D: [ 77 147  96 147]
P: [164 146 148 117]
A: [151 164  98  76]
G: [ 77 147 175 131]
where: [175]	G, 2
where: [76]	A, 3
where: [146]	P, 1
[ 77 147 175 131]	G
[ 77 147  96 147]	D

R: [123 127 143 143 140 143 117 125 114 135 138 104 118 134 151 120 114 127
 134 128 152 106 116 128 105 125 115 117]
E: [127 141 110  64 108 127 123 160 205 153 119 117 145  99  87 140 148 108
 168 146 174 161 141 152 165 112 108 178]
S: [123 127 143 143 140 143 117 125 114 135 138 104 118 134 151 124 144 177
 120 127 154 115 122 151 103 112 137  95]
W: [142 141 110  64 108 127 123 160 205 153 119 117 126  99  87 117 148 108
 168 146 174 161 141 152 165 112 108 178]
B: [123 127 143 143 140 143 117 125 114 135 138 104 118 134 151 124 144 120
 123 127 154 115 139 136  95 113 118 138]
diff S: [123 126 143 143 140 143 117 125 114 135 138 104 118 134 151 124 144 177
 120 127 154 115 122 151 103 112 137  95]	1, [127]
[123 127 143 143 140 143 117 125 114 135 138 104 118 134 151 124 144 120
 123 127 154 115 139 136  95 113 118 138]	B
diff R: [123 127 143 144 140 143 117 125 114 135 138 104 118 134 151 120 114 127
 134 128 152 106 116 128 105 125 115 117]	3, [143]
[127 141 110  64 108 127 123 160 205 153 119 117 145  99  87 140 148 108
 168 146 174 161 141 152 165 112 108 178]	E
where: [113]	B, 25
[123 127 143 143 140 143 117 125 114 135 138 104 118 134 151 120 114 127
 134 128 152 106 116 128 105 125 115 117]	R

J: [122 113 128 124 128 123 131 132 132 123 119 133 127 126 136 123 131 133
 124 123 123 123 132 127 118 132 134 129 136]
K: [124 121 128 119 136 116 129 135 134 126 124 132 129 126 136 123 132 131
 129 114 126 118 132 132 116 138 129 128 135]
U: [131 131 106 129 113 123 157 136 127 129 157  98 104 124 109 106 128 138
 119 150 150  93 116 122 121  95 120 143 135]
L: [ 93 120 103 140 123 150 124 100 121  99  73 160 106  95 111 121 116 135
 140 146 129 112 152 143 115 114 117 124 141]
Q: [109 119  90 104 148 107 114 142 126 129 136 116 148 112  89 130 136 146
 143 110 113 122 171 131 123 133 152 188  89]
T: [133 122 117 138 132 121 158 135 125 130 146 110 120 121 122 122 123 134
 127 151 133 115 123 121 121 115 118 125 143]
H: [ 92 123  94 143 130 154 127  94 112 102  80 164 115  91 113 125 107 142
 143 149 131 113 138 145 109 105 120 126 133]
C: [122 121 128 122 134 119 129 134 133 126 122 132 129 126 135 122 132 131
 127 116 124 120 133 131 116 135 133 128 137]
diff T: [133 122 117 138 132 121 158 135 125 130 146 110 120 121 122 122 123 134
 127 151 133 115 123 120 121 115 118 125 143]	23, [121]
where: [141]	L, 28
[ 93 120 103 140 123 150 124 100 121  99  73 160 106  95 111 121 116 135
 140 146 129 112 152 143 115 114 117 124 141]	L
diff J: [122 113 128 124 128 123 131 132 132 123 119 133 127 126 136 123 131 133
 124 123 123 123 132 127 118 133 134 129 136]	25, [132]
diff C: [122 121 128 122 134 119 129 134 133 126 122 132 129 126 135 122 132 132
 127 116 124 120 133 131 116 135 133 128 137]	17, [131]
diff K: [124 121 129 119 136 116 129 135 134 126 124 132 129 126 136 123 132 131
 129 114 126 118 132 132 116 138 129 128 135]	2, [128]

N: [ 77  98 118 102  89  86 104 138 167 171 155 156 185 212 161  99  76  88
 112 114  98  91]
M: [ 77  92 102 118 105  97  95  81  81  93 106 129 152 166 174 159 149 146
 153 180 203 203]
X: [ 77  98 119 100  89  87 108 148 169 163 155 168 198 195 133  87  75  93
 117 112  89  90]
F: [ 77 113  96  86 125 180 146 185 198 103  83 108 120  95 163 177 109 119
 191 140  90 108]
Y: [ 77  93 106 120 102  92  91  81  90 113 151 168 164 153 149 149 173 202
 202 196 145 110]
diff F: [ 77 113  96  86 125 180 146 185 198 103  83 108 120  95 163 177 108 119
 191 140  90 108]	16, [109]
where: [164]	Y, 12

Gom: [175 168 172  80 118 120 163 138 119  75]
vusog: [175 168 172  80 118  47 131 121  92  48]
Femev: [175 168 172  80 118 120 122 199 169 117]
giv: [175 168 172  80 118 173 131 134  99  99]
nena: [147  97 113 160 132  65 170 168 115 140]
diff giv: [175 168 172  79 118 173 131 134  99  99]	3, [80]
where: [48]	vusog, 9
where: [75]	Gom, 9
diff vusog: [175 168 172  80 119  47 131 121  92  48]	4, [118]
where: [170]	nena, 6
where: [132]	nena, 4
diff Gom: [176 168 172  80 118 120 163 138 119  75]	0, [175]

Bemi: [125 138 187 195 138 141 133 167  87 106 116 130 164 165 130 129 127 129]
nas: [125 138 187 195 138 188 133 167  87 106 116 130 164 165 130 134 106 126]
ritol: [128 121 106 136 130 114 136 125 139 128 129  95 116 117 107 128 121 133]
diff nas: [125 138 187 195 138 188 133 166  87 106 116 130 164 165 130 134 106 126]	7, [167]
where: [117]	ritol, 13
diff ritol: [128 121 106 136 130 115 136 125 139 128 129  95 116 117 107 128 121 133]	5, [114]
where: [134]	nas, 15
[125 138 187 195 138 188 133 167  87 106 116 130 164 165 130 134 106 126]	nas
[125 138 187 195 138 141 133 167  87 106 116 130 164 165 130 129 127 129]	Bemi

san: [141 125 139 124 113 129 120 137 112 128 132 120 129 139 129 110 121 125
 120 122 138 119 126]
gipi: [123 158 125 136 143 142 128 100 119 126 143 140 112 107 109 139 132 134
 102 130 135 142 146]
kir: [122 158 158 108 140 134 120 145  89 135 111 128 115 123 134 124 144 115
 107 109 137 129 135]
fug: [147 126  99 131 125 129 133 125 147 120 145 121 130 125 136 130 118 127
 117 148 132 133 136]
Bagu: [143 112 137 140 128 113 140 139 122 130 119 117 135 132 156 133 137 134
 137 134 108 121 125]
kud: [139 112 143 135 137 127 138 133 111 136 133 136 133 122 132 134 139 108
 115 116 129 138 127]
gugez: [122 129 165 130 125 126 136 154 130 130 106 141 125 126 130 127 141 121
 129 129 143 144 133]
vuki: [114 108 124 144 144 122 129 121 139 132 143 129 124 129 135 131 119 121
 145 139 127 123 131]
pul: [151 136 148 109 125 130 144 139  65 141  95 122 137 113 131 138 138 114
 114 110 101 132 129]
ketob: [118 151 142 120 140 140 141 129  97 130 132 121 117 143 120 128 129 126
 114 110 132 132 134]
rava: [117 127 148 109 125 130 144 139  65 122  95 122 137 113 131 132 138 114
 114 110 101 132 129]
where: [106]	gugez, 10
[122 129 165 130 125 126 136 154 130 130 106 141 125 126 130 127 141 121
 129 129 143 144 133]	gugez
[117 127 148 109 125 130 144 139  65 122  95 122 137 113 131 132 138 114
 114 110 101 132 129]	rava
[122 158 158 108 140 134 120 145  89 135 111 128 115 123 134 124 144 115
 107 109 137 129 135]	kir

lum: [139 149 135 117 205  86 123 159 137 186  85 169 153]
Sibur: [130 109 113 129 132 126 128 101 107 118 144 174 135]
vukuv: [127 127 126 127 128 127 127 134 127 130 128 125 125]
tez: [132 119 163 109 128 126 110 154 112 131 130  93 150]
where: [86]	lum, 5
diff tez: [132 119 163 109 128 126 110 154 112 131 129  93 150]	10, [130]
diff Sibur: [130 109 113 129 132 126 128 101 107 118 144 175 135]	11, [174]
[127 127 126 127 128 127 127 134 127 130 128 125 125]	vukuv
diff Sibur: [130 109 113 129 132 125 128 101 107 118 144 174 135]	5, [126]

